Below is a small trained network, with its code and all its weights. Each question gives an input and a class and asks what happens when units are switched off, that is, made to give their printed mean instead of their output.

import numpy as np


def w(rows, s, z=0):
    codes = np.array(rows[::2]) - 128.0
    scale = np.full(codes.shape[1], s)
    scale[-1] = z or s
    return codes * scale


def norm(h):
    return h / np.sqrt((h * h).mean(-1, keepdims=True) + 1e-5)


def f(y):
    return y / 2 * (1 + np.tanh(0.7978845608 * (y + 0.044715 * y**3)))


def log_softmax(a):
    a = a - a.max(-1, keepdims=True)
    return a - np.log(np.exp(a).sum(-1, keepdims=True))


def net(x, mask):
    res = np.array(x, float).reshape(1, 2) / 4 @ E
    u = 0
    for l in range(2):
        y = f(norm(res) @ A[l][:, :-1].T + A[l][:, -1])
        res = res + np.where(mask[u : u + 7], y, B[l][:, -1]) @ B[l][:, :-1]
        u += 7
    return log_softmax(norm(res)[-1] @ U[:, :-1].T + U[:, -1])


A, B = {}, {}
E = w([
[123,152,84,3,41],'x0',
[13,243,22,101,141],'x1',
],0.005)
A[0] = w([
[124,93,46,109,4,190],'L0N0',
[2,173,138,139,80,172],'L0N1',
[129,132,149,207,157,105],'L0N2',
[57,138,77,150,115,254],'L0N3',
[125,84,172,184,64,112],'L0N4',
[161,109,28,55,88,132],'L0N5',
[41,139,129,116,214,155],'L0N6',
],0.01,0.0023)
B[0] = w([
[210,254,174,35,137,254],'L0N0',
[94,104,119,87,46,247],'L0N1',
[238,134,114,144,213,222],'L0N2',
[42,140,136,95,60,234],'L0N3',
[53,175,186,128,191,202],'L0N4',
[240,201,184,81,144,247],'L0N5',
[157,121,54,82,83,221],'L0N6',
],0.0074,0.0049)
A[1] = w([
[204,107,173,23,75,2],'L1N0',
[205,210,98,250,117,18],'L1N1',
[19,97,172,1,132,171],'L1N2',
[205,40,243,167,218,96],'L1N3',
[59,147,80,68,55,91],'L1N4',
[178,141,97,60,15,180],'L1N5',
[151,11,135,171,221,222],'L1N6',
],0.0073,0.0045)
B[1] = w([
[157,189,72,194,167,165],'L1N0',
[136,189,180,146,150,130],'L1N1',
[103,133,93,221,61,182],'L1N2',
[60,2,123,56,117,254],'L1N3',
[77,70,89,171,159,185],'L1N4',
[154,171,194,171,193,234],'L1N5',
[90,141,195,21,58,228],'L1N6',
],0.0091,0.0076)
U = w([
[56,75,17,254,150,48],'0',
[163,83,133,207,169,2],'1',
[37,194,96,195,61,253],'2',
[47,8,236,51,113,254],'3',
[184,59,122,223,151,2],'4',
[151,64,143,208,177,2],'5',
[209,252,205,83,139,254],'6',
],0.0089,0.0048)

Each question gives the input, the list of numbers given to net, and the class t.
The units are the neurons (one row each of A and B). Each row of codes is followed by its name. A weight is (code - 128) times the scale printed after its matrix; where a second scale follows, it is the last column's (A, B and U).
mask holds one flag per neuron, layer by layer. A switched-off neuron (its flag False) gives its mean, the last column of its row in B, instead of its output. The means were averaged over made-up inputs and are rounded, as every weight is.
A unit's drop is (log p(t) with every unit on - log p(t) with that unit switched off) / (log p(t) with every unit on - log p(t) with every unit switched off).
The circuit of an input: a set's keep is (log p(t) with only the set's units on - log p(t) with every unit switched off) / (log p(t) with every unit on - log p(t) with every unit switched off). Starting from the 12 units with the biggest drops (on a tie, the unit counted first), units are removed one at a time, each time the one whose removal leaves the highest keep (on an exact tie, the one counted first), for as long as the keep stays at least 0.8.
units of the circuit, in order: the units of the circuit, biggest drop first
unit that matters most: the unit with the biggest drop
top k neurons: the k neurons with the biggest drops, biggest first
k most important neurons of layer l: the k neurons of layer l with the biggest drops, biggest first
drop when u is switched off: that unit's drop, to one decimal
input [-8,5], class 0: units of the circuit, in order	L0N0, L1N6
input [6,-8], class 6: unit that matters most	L1N0
input [-4,4], class 0: units of the circuit, in order	L1N6, L0N0
input [2,5], class 2: top 2 neurons	L0N3, L1N2
input [-3,4], class 2: top 2 neurons	L0N3, L1N3
input [1,3], class 2: 3 most important neurons of layer 1	L1N2, L1N4, L1N6
input [-1,2], class 2: top 2 neurons	L0N3, L1N3
input [-5,2], class 6: 2 most important neurons of layer 0	L0N2, L0N6
input [-1,5], class 2: top 2 neurons	L1N3, L0N3
input [-8,7], class 0: 2 most important neurons of layer 1	L1N6, L1N4
input [-2,5], class 2: 2 most important neurons of layer 0	L0N3, L0N1
input [0,1], class 2: drop when L1N3 is switched off	0.1
input [0,6], class 2: drop when L1N3 is switched off	0.2
input [0,4], class 2: unit that matters most	L1N3
